Here is a tiny trained network, its code and every weight. The questions are about switching its units off for an input and a target symbol, where a switched-off unit gives its printed mean instead of its output.

import numpy as np


def w(rows, s, z=0):
    codes = np.array(rows[::2]) - 128.0
    scale = np.full(codes.shape[1], s)
    scale[-1] = z or s
    return codes * scale


def norm(h):
    return h / np.sqrt((h * h).mean(-1, keepdims=True) + 1e-5)


def f(y):
    return y / 2 * (1 + np.tanh(0.7978845608 * (y + 0.044715 * y**3)))


def softmax(a):
    e = np.exp(a - a.max(-1, keepdims=True))
    return e / e.sum(-1, keepdims=True)


def log_softmax(a):
    a = a - a.max(-1, keepdims=True)
    return a - np.log(np.exp(a).sum(-1, keepdims=True))


def net(x, mask):
    ids = ['γδεηθμξπφ'.index(c) for c in x.split()]
    T = len(ids)
    res = E[ids] + P[:T]
    r = norm(res)
    for j in range(2):
        rows = slice(3 * j, 3 * j + 3)
        q, k, v = (r @ M[0][rows].T for M in (Q, K, V))
        z = softmax(np.where(np.tri(T) > 0, q @ k.T / 3**0.5, -1e9)) @ v
        o = O[0][rows]
        res = res + np.where(mask[j], z, o[:, -1]) @ o[:, :-1]
    y = f(norm(res) @ A[0][:, :-1].T + A[0][:, -1])
    res = res + np.where(mask[2:14], y, B[0][:, -1]) @ B[0][:, :-1]
    return log_softmax(norm(res)[-1] @ U[:, :-1].T + U[:, -1])


Q, K, V, O, A, B = {}, {}, {}, {}, {}, {}
E = w([
[99,10,100,121],'γ',
[45,29,72,151],'δ',
[184,41,127,104],'ε',
[73,47,93,141],'η',
[195,43,123,102],'θ',
[96,170,129,43],'μ',
[34,82,87,160],'ξ',
[52,24,79,142],'π',
[160,150,211,206],'φ',
],0.0012)
P = w([
[60,7,151,16],'0',
[132,73,115,168],'1',
[52,90,153,80],'2',
[138,97,103,164],'3',
[67,119,169,101],'4',
[140,103,105,155],'5',
[79,119,186,109],'6',
[139,101,103,154],'7',
],0.0014)
Q[0] = w([
[126,185,207,82],'H1',
[156,60,54,193],'H1',
[126,197,189,50],'H1',
[96,181,128,20],'H2',
[120,188,115,31],'H2',
[148,86,151,255],'H2',
],0.0048)
K[0] = w([
[189,17,136,203],'H1',
[103,254,150,41],'H1',
[146,25,129,218],'H1',
[61,5,57,74],'H2',
[62,18,41,60],'H2',
[185,242,197,182],'H2',
],0.0039)
V[0] = w([
[91,147,141,51],'H1',
[82,93,183,27],'H1',
[183,152,134,211],'H1',
[137,134,33,70],'H2',
[147,133,54,79],'H2',
[96,120,253,151],'H2',
],0.0025)
O[0] = w([
[106,224,137,2,173],'H1',
[133,250,114,91,254],'H1',
[100,47,139,174,16],'H1',
[77,16,187,75,136],'H2',
[92,64,158,117,127],'H2',
[170,229,28,148,148],'H2',
],0.0019,0.0025)
A[0] = w([
[220,114,98,123,210],'N1',
[118,134,111,153,103],'N2',
[59,96,253,85,205],'N3',
[128,130,94,253,153],'N4',
[52,173,104,154,163],'N5',
[151,207,168,120,179],'N6',
[186,202,182,80,173],'N7',
[121,112,112,112,5],'N8',
[150,122,84,163,116],'N9',
[114,224,156,168,146],'N10',
[193,196,82,214,3],'N11',
[149,54,165,161,74],'N12',
],0.0035,0.0011)
B[0] = w([
[96,193,167,124,138],'N1',
[136,129,146,130,110],'N2',
[91,255,116,147,251],'N3',
[114,167,169,126,82],'N4',
[160,143,185,95,205],'N5',
[72,77,106,87,156],'N6',
[62,94,126,133,183],'N7',
[129,110,106,170,112],'N8',
[121,153,142,158,103],'N9',
[159,78,92,58,129],'N10',
[130,150,77,190,78],'N11',
[199,143,89,85,63],'N12',
],0.0028,0.0015)
U = w([
[197,29,85,130,117],'γ',
[84,42,112,199,51],'δ',
[224,135,172,106,24],'ε',
[164,88,236,186,108],'η',
[213,121,158,109,47],'θ',
[52,122,86,2,252],'μ',
[65,207,251,161,82],'ξ',
[95,34,119,183,14],'π',
[151,246,32,214,184],'φ',
],0.0066,0.0026)

Each question gives the input, a string of symbols that net reads in full, and the target symbol t.
The units are the heads (3 rows each of Q, K, V and O) and the neurons (one row each of A and B). Each row of codes is followed by its name. A weight is (code - 128) times the scale printed after its matrix; where a second scale follows, it is the last column's (O, A, B and U).
mask holds one flag per unit, heads first, then neurons. A switched-off unit (its flag False) gives its mean, the last column of its rows in O or B, instead of its output. The means were averaged over made-up inputs and are rounded, as every weight is.
A unit's drop is (log p(t) with every unit on - log p(t) with that unit switched off) / (log p(t) with every unit on - log p(t) with every unit switched off).
The circuit of an input: a set's keep is (log p(t) with only the set's units on - log p(t) with every unit switched off) / (log p(t) with every unit on - log p(t) with every unit switched off). Starting from the 12 units with the biggest drops (on a tie, the unit counted first), units are removed one at a time, each time the one whose removal leaves the highest keep (on an exact tie, the one counted first), for as long as the keep stays at least 0.8.
units of the circuit, in order: the units of the circuit, biggest drop first
top k neurons: the k neurons with the biggest drops, biggest first
drop of u: that unit's drop, to one decimal
input η γ π ξ μ η φ π, target φ: units of the circuit, in order	[H2]
input ξ γ η γ φ θ π ε, target φ: units of the circuit, in order	[H2 N11]
input ξ φ η δ ξ δ η θ, target φ: units of the circuit, in order	[H2 N11]
input η μ ξ ξ μ η φ, target μ: top 3 neurons	[N10 N6 N7]
input η θ π ξ ε γ, target γ: units of the circuit, in order	[N3 N6]
input φ γ ξ π η φ ε δ, target φ: top 2 neurons	[N4 N7]
input η γ ξ π η ξ, target ξ: top 2 neurons	[N4 N5]
input γ ε η θ η η, target η: top 3 neurons	[N3 N6 N10]
input ξ δ π μ π θ φ γ, target φ: top 2 neurons	[N11 N1]
input φ μ ξ ξ μ π φ, target μ: top 4 neurons	[N10 N6 N7 N3]
input ξ γ π φ ε π, target φ: drop of H2	1.3
input θ φ θ π δ ξ φ θ, target φ: drop of H2	0.9
input ξ θ ξ ξ, target ξ: drop of H1	0.4
